Here is a tiny trained network, its code and every weight. The questions are about switching its units off for an input and a class, where a switched-off unit gives its printed mean instead of its output.

import numpy as np


def w(rows, s, z=0):
    codes = np.array(rows[::2]) - 128.0
    scale = np.full(codes.shape[1], s)
    scale[-1] = z or s
    return codes * scale


def norm(h):
    return h / np.sqrt((h * h).mean(-1, keepdims=True) + 1e-5)


def f(y):
    return np.maximum(y, 0)


def log_softmax(a):
    a = a - a.max(-1, keepdims=True)
    return a - np.log(np.exp(a).sum(-1, keepdims=True))


def net(x, mask):
    res = np.array(x, float).reshape(1, 7) / 4 @ E
    u = 0
    for l in range(2):
        y = f(norm(res) @ A[l][:, :-1].T + A[l][:, -1])
        res = res + np.where(mask[u : u + 4], y, B[l][:, -1]) @ B[l][:, :-1]
        u += 4
    return log_softmax(norm(res)[-1] @ U[:, :-1].T + U[:, -1])


A, B = {}, {}
E = w([
[156,43,119,73,105,91,145,91,124,115,78,67],'x0',
[140,126,72,112,199,160,128,113,51,80,183,191],'x1',
[169,127,44,239,118,240,110,140,102,229,169,90],'x2',
[38,101,157,143,84,103,128,32,138,62,173,16],'x3',
[78,140,3,204,144,100,108,121,133,132,70,146],'x4',
[78,87,54,187,132,109,145,182,107,118,109,56],'x5',
[117,177,112,185,153,39,51,123,114,69,156,84],'x6',
],0.005)
A[0] = w([
[66,168,127,182,103,100,92,129,163,124,149,86,8],'0.n0',
[127,186,254,140,105,121,105,94,123,113,215,90,86],'0.n1',
[47,164,175,143,80,44,143,70,154,55,151,79,1],'0.n2',
[117,128,66,132,222,72,126,134,62,115,129,182,75],'0.n3',
],0.0058,0.0038)
B[0] = w([
[79,174,146,106,125,100,88,56,90,45,155,136,186],'0.n0',
[90,52,101,122,106,92,182,197,223,137,37,128,248],'0.n1',
[177,161,103,165,192,141,40,118,2,252,130,105,252],'0.n2',
[80,96,114,64,178,151,93,92,196,92,185,116,233],'0.n3',
],0.0073,0.0036)
A[1] = w([
[119,56,91,46,137,125,166,75,59,87,125,80,95],'1.n0',
[198,117,126,71,169,196,176,133,124,112,225,200,77],'1.n1',
[183,125,243,2,180,84,124,132,134,155,83,198,128],'1.n2',
[153,109,201,67,94,86,193,119,115,113,34,190,1],'1.n3',
],0.0064,0.0044)
B[1] = w([
[80,138,83,118,138,89,107,178,212,83,72,136,193],'1.n0',
[74,213,177,154,204,141,52,93,108,88,155,153,197],'1.n1',
[192,195,254,207,97,145,199,75,84,201,209,136,254],'1.n2',
[124,83,164,85,43,65,204,158,192,114,130,62,183],'1.n3',
],0.0081,0.0072)
U = w([
[174,116,91,144,97,197,156,163,133,195,99,150,42],'0',
[93,92,78,133,142,86,96,130,131,131,84,65,149],'1',
[83,126,105,75,161,109,130,127,172,7,124,169,99],'2',
[158,114,176,129,60,107,218,137,148,162,117,111,167],'3',
[158,101,115,110,94,125,147,132,89,101,123,154,3],'4',
[135,182,150,159,164,133,102,100,57,140,178,147,226],'5',
],0.018,0.0051)

Each question gives the input, the list of numbers given to net, and the class t.
The units are the neurons (one row each of A and B). Each row of codes is followed by its name. A weight is (code - 128) times the scale printed after its matrix; where a second scale follows, it is the last column's (A, B and U).
mask holds one flag per neuron, layer by layer. A switched-off neuron (its flag False) gives its mean, the last column of its row in B, instead of its output. The means were averaged over made-up inputs and are rounded, as every weight is.
A unit's drop is (log p(t) with every unit on - log p(t) with that unit switched off) / (log p(t) with every unit on - log p(t) with every unit switched off).
The circuit of an input: a set's keep is (log p(t) with only the set's units on - log p(t) with every unit switched off) / (log p(t) with every unit on - log p(t) with every unit switched off). Starting from all 8 units, units are removed one at a time, each time the one whose removal leaves the highest keep (on an exact tie, the one counted first), for as long as the keep stays at least 0.8.
units of the circuit, in order: the units of the circuit, biggest drop first
most important unit: the unit with the biggest drop
k most important neurons: the k neurons with the biggest drops, biggest first
top k neurons in layer l: the k neurons of layer l with the biggest drops, biggest first
input [5,1,6,-5,-4,0,-3], class 5: most important unit : 1.n1
input [5,-2,-2,7,3,-7,5], class 1: units of the circuit, in order : 1.n2, 0.n1, 0.n2
input [0,6,7,7,3,3,-6], class 1: 3 most important neurons : 1.n2, 1.n0, 0.n2
input [6,1,1,-3,1,2,-2], class 2: top 2 neurons in layer 0 : 0.n2, 0.n1
input [2,8,6,5,-5,4,-5], class 2: 3 most important neurons : 1.n2, 1.n0, 0.n2
input [1,7,8,7,-7,7,-1], class 1: 2 most important neurons : 1.n2, 1.n0
input [5,7,-4,2,1,-6,-5], class 3: 2 most important neurons : 1.n2, 1.n3
input [-2,-1,-7,3,2,5,8], class 5: 2 most important neurons : 0.n2, 1.n3
input [-2,-8,4,0,1,5,-5], class 0: 2 most important neurons : 1.n2, 1.n3
input [2,6,-8,1,-7,-2,5], class 3: units of the circuit, in order : 0.n1, 1.n2
input [5,8,6,1,-8,7,5], class 2: units of the circuit, in order : 1.n0, 0.n2
input [5,-1,8,3,-3,2,-7], class 0: units of the circuit, in order : 1.n2, 1.n3
input [0,-2,6,4,-5,2,-8], class 0: 2 most important neurons : 1.n2, 1.n3
input [-1,0,-5,4,-2,8,-1], class 1: 4 most important neurons : 1.n2, 0.n2, 1.n1, 1.n0
input [8,3,-4,0,1,-8,2], class 3: units of the circuit, in order : 1.n3
input [-6,-3,5,5,-4,5,0], class 1: 2 most important neurons : 1.n2, 0.n1
input [1,-7,-1,-7,-4,8,8], class 1: 2 most important neurons : 1.n2, 1.n3
input [-7,3,-7,7,2,-5,-3], class 3: units of the circuit, in order : 0.n1, 1.n2
input [-5,-5,-2,5,8,5,7], class 5: top 2 neurons in layer 1 : 1.n0, 1.n3
input [-2,1,6,-7,-6,1,-2], class 5: top neuron in layer 1 : 1.n1
input [7,7,-3,3,-5,0,-1], class 3: units of the circuit, in order : 0.n3, 1.n3
input [5,-6,5,6,5,3,-7], class 1: top 2 neurons in layer 1 : 1.n2, 1.n3
input [-4,-7,0,-1,0,1,1], class 1: 4 most important neurons : 1.n2, 0.n0, 1.n3, 1.n1
input [-3,-2,7,3,-5,7,7], class 1: top 2 neurons in layer 1 : 1.n2, 1.n1
input [1,-6,3,-6,-3,2,2], class 0: 2 most important neurons : 1.n3, 1.n2
input [7,3,3,1,-6,5,-2], class 2: 2 most important neurons : 1.n0, 0.n2
